Below is a small trained network, with its code and all its weights. Each question gives an input and a target symbol and asks what happens when units are switched off, that is, made to give their printed mean instead of their output.

import numpy as np


def w(rows, s, z=0):
    codes = np.array(rows[::2]) - 128.0
    scale = np.full(codes.shape[1], s)
    scale[-1] = z or s
    return codes * scale


def norm(h):
    return h / np.sqrt((h * h).mean(-1, keepdims=True) + 1e-5)


def f(y):
    return y / 2 * (1 + np.tanh(0.7978845608 * (y + 0.044715 * y**3)))


def softmax(a):
    e = np.exp(a - a.max(-1, keepdims=True))
    return e / e.sum(-1, keepdims=True)


def log_softmax(a):
    a = a - a.max(-1, keepdims=True)
    return a - np.log(np.exp(a).sum(-1, keepdims=True))


def net(x, mask):
    ids = ['δεζλμξτφω'.index(c) for c in x.split()]
    T = len(ids)
    res = E[ids] + P[:T]
    u = 0
    for l in range(2):
        q, k, v = (norm(res) @ M[l].T for M in (Q, K, V))
        z = softmax(np.where(np.tri(T) > 0, q @ k.T / 4**0.5, -1e9)) @ v
        res = res + np.where(mask[u], z, O[l][:, -1]) @ O[l][:, :-1]
        u += 1
        y = f(norm(res) @ A[l][:, :-1].T + A[l][:, -1])
        res = res + np.where(mask[u : u + 8], y, B[l][:, -1]) @ B[l][:, :-1]
        u += 8
    return log_softmax(norm(res)[-1] @ U[:, :-1].T + U[:, -1])


Q, K, V, O, A, B = {}, {}, {}, {}, {}, {}
E = w([
[137,109,91,148,140,174,102,208,203,106,145],'δ',
[168,33,226,100,147,68,250,118,163,137,93],'ε',
[170,148,130,162,67,238,151,123,81,114,237],'ζ',
[127,192,147,179,158,152,82,104,140,102,123],'λ',
[57,80,108,164,127,136,79,140,49,190,135],'μ',
[110,173,81,121,111,157,127,113,220,235,168],'ξ',
[131,158,121,101,115,185,96,179,98,136,41],'τ',
[133,172,104,227,46,60,134,186,92,140,140],'φ',
[170,225,88,124,153,78,120,129,79,176,111],'ω',
],0.013)
P = w([
[56,136,28,139,1,135,121,21,121,32,91],'0',
[126,147,48,127,80,125,122,55,98,87,103],'1',
[126,135,62,152,109,121,123,89,113,116,93],'2',
[130,135,80,169,119,121,141,107,128,132,92],'3',
[134,128,101,176,138,122,144,127,125,149,96],'4',
[123,131,124,174,151,126,159,138,135,160,98],'5',
[138,125,141,175,158,133,167,143,144,179,105],'6',
[148,106,163,171,168,127,158,161,136,180,109],'7',
[145,113,184,187,168,131,169,176,138,188,110],'8',
[148,104,194,197,184,155,177,195,143,191,99],'9',
],0.0061)
Q[0] = w([
[99,78,150,39,121,91,139,45,156,3,146],'L0H1',
[109,133,151,112,143,133,151,173,197,143,116],'L0H1',
[165,76,239,89,148,174,142,103,106,47,111],'L0H1',
[117,149,140,202,193,152,132,111,140,132,115],'L0H1',
],0.007)
K[0] = w([
[96,164,2,127,88,136,71,100,107,88,116],'L0H1',
[115,125,149,129,136,97,140,116,94,124,130],'L0H1',
[124,130,64,116,89,117,123,105,108,140,178],'L0H1',
[153,108,181,113,133,121,162,163,121,166,126],'L0H1',
],0.01)
V[0] = w([
[91,183,121,131,121,13,151,97,155,254,125],'L0H1',
[217,115,104,144,153,147,108,168,164,126,246],'L0H1',
[117,76,127,167,201,101,180,74,131,98,155],'L0H1',
[81,173,208,184,173,140,49,62,134,72,116],'L0H1',
],0.005)
O[0] = w([
[102,176,20,85,103,18,147,57,214,145,68,89],'L0H1',
[168,203,60,137,143,221,212,130,70,184,176,3],'L0H1',
[122,73,45,151,63,234,74,93,100,105,97,118],'L0H1',
[183,3,15,157,181,74,130,201,112,64,70,155],'L0H1',
],0.0051,0.0021)
A[0] = w([
[101,38,154,153,110,127,253,74,196,78,109,183],'L0N1',
[119,82,108,135,94,210,161,178,196,40,190,3],'L0N2',
[155,83,188,166,84,104,110,206,142,170,164,62],'L0N3',
[81,115,125,160,127,139,91,38,95,65,119,137],'L0N4',
[100,182,142,102,64,142,147,144,54,128,169,79],'L0N5',
[76,130,181,149,105,96,109,105,128,125,121,44],'L0N6',
[142,110,156,99,178,170,95,153,182,172,75,179],'L0N7',
[64,100,136,174,115,152,114,117,148,129,142,93],'L0N8',
],0.0051,0.0024)
B[0] = w([
[219,62,151,79,141,35,126,182,68,97,197,174],'L0N1',
[83,229,106,59,139,78,88,104,30,33,137,185],'L0N2',
[43,222,154,107,147,70,197,108,154,120,124,162],'L0N3',
[253,87,173,163,102,195,39,161,133,192,158,198],'L0N4',
[98,172,134,127,74,208,139,112,130,165,148,126],'L0N5',
[177,123,136,206,173,81,67,160,195,111,79,125],'L0N6',
[135,97,89,89,73,145,155,104,152,72,166,255],'L0N7',
[210,186,140,99,132,157,57,183,188,97,139,165],'L0N8',
],0.0052,0.0028)
Q[1] = w([
[56,63,98,18,110,65,254,121,74,124,202],'L1H1',
[160,114,132,171,212,72,144,60,152,125,232],'L1H1',
[123,76,132,130,89,75,167,82,125,242,150],'L1H1',
[126,74,153,146,109,144,146,46,105,163,77],'L1H1',
],0.009)
K[1] = w([
[117,185,157,111,64,165,63,76,119,142,158],'L1H1',
[129,132,9,163,93,184,110,127,108,126,86],'L1H1',
[115,155,112,117,90,106,68,96,146,106,95],'L1H1',
[94,97,96,110,120,69,66,125,148,78,137],'L1H1',
],0.012)
V[1] = w([
[20,90,94,142,102,70,136,166,2,199,137],'L1H1',
[203,184,173,133,205,113,146,59,59,119,100],'L1H1',
[87,147,138,197,160,54,139,143,151,43,234],'L1H1',
[83,112,48,7,106,124,188,198,95,45,110],'L1H1',
],0.0056)
O[1] = w([
[62,110,126,139,71,45,151,119,38,155,127,4],'L1H1',
[197,104,186,165,171,79,98,49,50,67,76,199],'L1H1',
[170,170,155,119,123,18,99,164,162,84,240,247],'L1H1',
[86,129,148,1,95,99,176,152,130,74,109,180],'L1H1',
],0.008,0.0015)
A[1] = w([
[134,122,130,148,64,165,92,103,71,145,159,159],'L1N1',
[199,18,109,27,52,84,108,39,117,140,238,169],'L1N2',
[101,88,132,54,91,185,151,129,97,153,4,67],'L1N3',
[168,190,121,98,232,56,159,12,1,171,63,8],'L1N4',
[87,62,113,197,102,137,143,100,66,238,137,108],'L1N5',
[55,126,110,63,97,112,181,124,71,143,107,142],'L1N6',
[108,142,85,47,137,107,111,131,128,37,154,3],'L1N7',
[18,52,79,154,103,131,80,96,85,113,132,103],'L1N8',
],0.0063,0.0029)
B[1] = w([
[113,78,121,161,201,98,164,166,85,116,121,211],'L1N1',
[51,120,126,95,135,136,161,44,145,186,198,197],'L1N2',
[70,87,169,164,62,214,174,144,124,114,81,252],'L1N3',
[155,150,47,64,161,138,137,99,22,120,52,185],'L1N4',
[116,155,183,99,255,111,89,191,152,130,119,180],'L1N5',
[193,69,159,185,183,161,82,180,138,94,76,190],'L1N6',
[149,202,241,94,117,143,133,208,138,71,117,182],'L1N7',
[72,152,192,63,185,126,116,171,142,171,171,142],'L1N8',
],0.0078,0.0024)
U = w([
[160,202,129,49,157,130,137,192,156,42,166,99],'δ',
[165,54,170,100,127,66,169,59,131,92,168,234],'ε',
[131,145,122,173,140,195,160,90,48,123,232,119],'ζ',
[253,95,114,192,170,150,37,112,154,111,143,174],'λ',
[53,107,144,116,227,124,32,160,95,167,153,6],'μ',
[86,172,30,121,132,167,130,102,210,175,162,172],'ξ',
[70,97,144,166,112,191,160,140,124,92,50,154],'τ',
[110,163,98,218,56,36,136,178,92,147,153,61],'φ',
[146,181,60,92,169,111,126,74,56,122,70,158],'ω',
],0.0052,0.0016)

Each question gives the input, a string of symbols that net reads in full, and the target symbol t.
The units are the heads (4 rows each of Q, K, V and O) and the neurons (one row each of A and B). Each row of codes is followed by its name. A weight is (code - 128) times the scale printed after its matrix; where a second scale follows, it is the last column's (O, A, B and U).
mask holds one flag per unit, layer by layer, with each layer's heads first. A switched-off unit (its flag False) gives its mean, the last column of its rows in O or B, instead of its output. The means were averaged over made-up inputs and are rounded, as every weight is.
A unit's drop is (log p(t) with every unit on - log p(t) with that unit switched off) / (log p(t) with every unit on - log p(t) with every unit switched off).
The circuit of an input: a set's keep is (log p(t) with only the set's units on - log p(t) with every unit switched off) / (log p(t) with every unit on - log p(t) with every unit switched off). Starting from the 12 units with the biggest drops (on a tie, the unit counted first), units are removed one at a time, each time the one whose removal leaves the highest keep (on an exact tie, the one counted first), for as long as the keep stays at least 0.8.
units of the circuit, in order: the units of the circuit, biggest drop first
top k neurons: the k neurons with the biggest drops, biggest first
top k neurons in layer l: the k neurons of layer l with the biggest drops, biggest first
drop when u is switched off: that unit's drop, to one decimal
input λ δ δ λ ξ λ, target ξ: top neuron : [L0N2]
input λ δ τ λ, target δ: units of the circuit, in order : [L0H1 L1H1]
input ξ λ λ δ τ λ λ ξ, target λ: units of the circuit, in order : [L1H1 L0H1]
input φ δ ω ε τ ε, target τ: units of the circuit, in order : [L1H1 L0H1]
input ξ ζ ε τ λ ε, target τ: units of the circuit, in order : [L1H1 L0H1 L0N4]
input λ λ λ λ ω τ λ φ τ, target λ: units of the circuit, in order : [L1H1 L0H1 L0N7]
input τ λ λ δ ω λ μ λ, target μ: top 2 neurons : [L0N2 L1N8]
input λ δ τ ω ω λ μ μ ξ τ, target ω: units of the circuit, in order : [L1H1 L0H1 L1N4]
input τ λ λ λ ζ λ λ φ τ λ, target φ: units of the circuit, in order : [L0H1 L1H1 L0N1 L1N5]
input ξ λ ζ λ λ τ ω τ λ τ, target λ: top 2 neurons : [L0N7 L0N2]
input δ λ δ λ λ ω φ ω τ λ, target ω: top 2 neurons : [L0N2 L1N4]
input λ τ δ τ, target δ: top 2 neurons : [L0N3 L0N1]
input τ τ λ δ τ τ μ λ, target δ: units of the circuit, in order : [L1H1 L0N4]
input ζ δ λ ξ λ, target ξ: units of the circuit, in order : [L1H1 L0H1]
input ε λ λ λ ε, target λ: units of the circuit, in order : [L1H1]
input ξ δ μ λ δ δ, target μ: top 2 neurons in layer 1 : [L1N8 L1N5]
input δ ξ ξ λ ω λ, target ω: units of the circuit, in order : [L1H1 L1N4]
input δ ξ τ ω ζ τ λ ξ, target τ: units of the circuit, in order : [L1H1 L1N3]
input λ ξ τ ξ, target τ: top 2 neurons in layer 1 : [L1N3 L1N6]
input δ ω φ μ ε δ, target δ: units of the circuit, in order : [L1N7 L0N2]
input τ φ ξ φ τ, target φ: units of the circuit, in order : [L1H1]
input τ ζ δ τ τ ξ λ ξ λ δ, target τ: top 2 neurons in layer 0 : [L0N2 L0N8]
input ξ λ λ φ ξ μ δ δ λ, target φ: top 2 neurons in layer 0 : [L0N2 L0N4]
input λ τ λ φ τ τ ξ τ, target ξ: top 2 neurons in layer 0 : [L0N7 L0N4]
input λ ξ μ ξ λ ξ ω μ δ, target δ: top 2 neurons : [L0N2 L1N7]
input ξ φ τ ξ λ τ, target ξ: drop when L1H1 is switched off : 1.0
input φ λ δ ω ω μ δ ε ζ ω, target ω: top neuron in layer 1 : [L1N4]
input ζ τ φ τ λ λ τ δ ξ δ, target ξ: drop when L0N7 is switched off : 0.1
